Below is a small trained network, with its code and all its weights. Each question gives an input and a class and asks what happens when units are switched off, that is, made to give their printed mean instead of their output.

import numpy as np


def w(rows, s, z=0):
    codes = np.array(rows[::2]) - 128.0
    scale = np.full(codes.shape[1], s)
    scale[-1] = z or s
    return codes * scale


def f(y):
    return y / 2 * (1 + np.tanh(0.7978845608 * (y + 0.044715 * y**3)))


def log_softmax(a):
    a = a - a.max(-1, keepdims=True)
    return a - np.log(np.exp(a).sum(-1, keepdims=True))


def net(x, mask):
    res = np.array(x, float).reshape(1, 8) / 4 @ E
    y = f(res @ A[0][:, :-1].T + A[0][:, -1])
    res = res + np.where(mask, y, B[0][:, -1]) @ B[0][:, :-1]
    return log_softmax(res[-1] @ U[:, :-1].T + U[:, -1])


A, B = {}, {}
E = w([
[32,105,101,192,21,39],'x0',
[58,124,114,142,200,77],'x1',
[254,107,80,158,116,120],'x2',
[66,104,165,70,149,132],'x3',
[130,171,213,96,86,167],'x4',
[117,7,116,97,209,188],'x5',
[91,47,179,165,96,152],'x6',
[78,163,63,107,188,128],'x7',
],0.0087)
A[0] = w([
[102,55,181,219,81,99,160],'N1',
[68,138,189,218,53,167,183],'N2',
[92,100,218,2,173,83,123],'N3',
[224,121,66,144,113,162,204],'N4',
[65,181,40,113,123,60,209],'N5',
[140,103,174,199,38,40,159],'N6',
[160,176,13,78,141,66,254],'N7',
[83,105,194,137,70,164,136],'N8',
[208,202,218,91,140,157,196],'N9',
[91,66,155,82,212,173,249],'N10',
],0.0095,0.0048)
B[0] = w([
[85,66,136,108,134,22,230],'N1',
[113,147,83,53,132,66,232],'N2',
[96,155,92,84,194,161,206],'N3',
[187,129,140,199,130,81,225],'N4',
[115,123,62,172,63,207,244],'N5',
[83,126,120,103,18,63,255],'N6',
[127,163,110,244,134,183,240],'N7',
[130,106,163,35,82,113,193],'N8',
[130,212,221,103,146,132,223],'N9',
[110,1,144,30,239,202,239],'N10',
],0.0089,0.011)
U = w([
[153,255,228,147,124,124,255],'0',
[150,36,81,194,166,114,135],'1',
[66,125,136,54,152,198,129],'2',
[88,243,64,199,65,135,51],'3',
[75,151,108,96,58,9,84],'4',
],0.008,0.00089)

Each question gives the input, the list of numbers given to net, and the class t.
The units are the neurons (one row each of A and B). Each row of codes is followed by its name. A weight is (code - 128) times the scale printed after its matrix; where a second scale follows, it is the last column's (A, B and U).
mask holds one flag per neuron, in row order. A switched-off neuron (its flag False) gives its mean, the last column of its row in B, instead of its output. The means were averaged over made-up inputs and are rounded, as every weight is.
A unit's drop is (log p(t) with every unit on - log p(t) with that unit switched off) / (log p(t) with every unit on - log p(t) with every unit switched off).
The circuit of an input: a set's keep is (log p(t) with only the set's units on - log p(t) with every unit switched off) / (log p(t) with every unit on - log p(t) with every unit switched off). Starting from all 10 units, units are removed one at a time, each time the one whose removal leaves the highest keep (on an exact tie, the one counted first), for as long as the keep stays at least 0.8.
units of the circuit, in order: the units of the circuit, biggest drop first
most important unit: the unit with the biggest drop
k most important neurons: the k neurons with the biggest drops, biggest first
drop of u: that unit's drop, to one decimal
input [-1,7,5,-1,2,-3,1,-2], class 0: most important unit : N5
input [0,-6,-3,-3,2,3,8,-1], class 4: units of the circuit, in order : N1, N2
input [3,0,1,4,-7,4,-7,2], class 1: 3 most important neurons : N6, N9, N10
input [8,-6,0,-1,-8,-7,-7,-4], class 3: 2 most important neurons : N7, N5
input [2,8,2,-7,-6,-3,8,6], class 3: units of the circuit, in order : N10, N5
input [-1,2,4,6,5,-8,4,8], class 3: units of the circuit, in order : N10, N1
input [7,8,-6,-2,2,5,-7,5], class 3: 2 most important neurons : N5, N7
input [-5,7,3,3,-6,6,8,-5], class 2: 3 most important neurons : N10, N4, N7
input [7,4,1,3,-6,-5,2,3], class 3: 3 most important neurons : N5, N7, N10
input [-3,-5,4,-8,-6,0,0,5], class 3: 2 most important neurons : N10, N7
input [7,4,-5,-3,-2,-4,-5,0], class 3: 2 most important neurons : N5, N7
input [-7,6,7,-4,8,3,7,-8], class 0: 2 most important neurons : N9, N4
input [0,-7,-2,8,2,-6,-6,2], class 0: 2 most important neurons : N9, N6
input [7,-4,8,4,-1,-2,-6,-2], class 3: units of the circuit, in order : N7
input [-3,-1,4,-7,6,7,3,-5], class 0: drop of N9 : 0.9
input [-3,-3,7,-1,-1,-3,0,-8], class 0: drop of N9 : 0.2
input [1,1,2,3,0,-7,-8,5], class 3: drop of N6 : 0.0
input [2,5,7,-6,-8,-2,6,-6], class 4: drop of N6 : 0.4
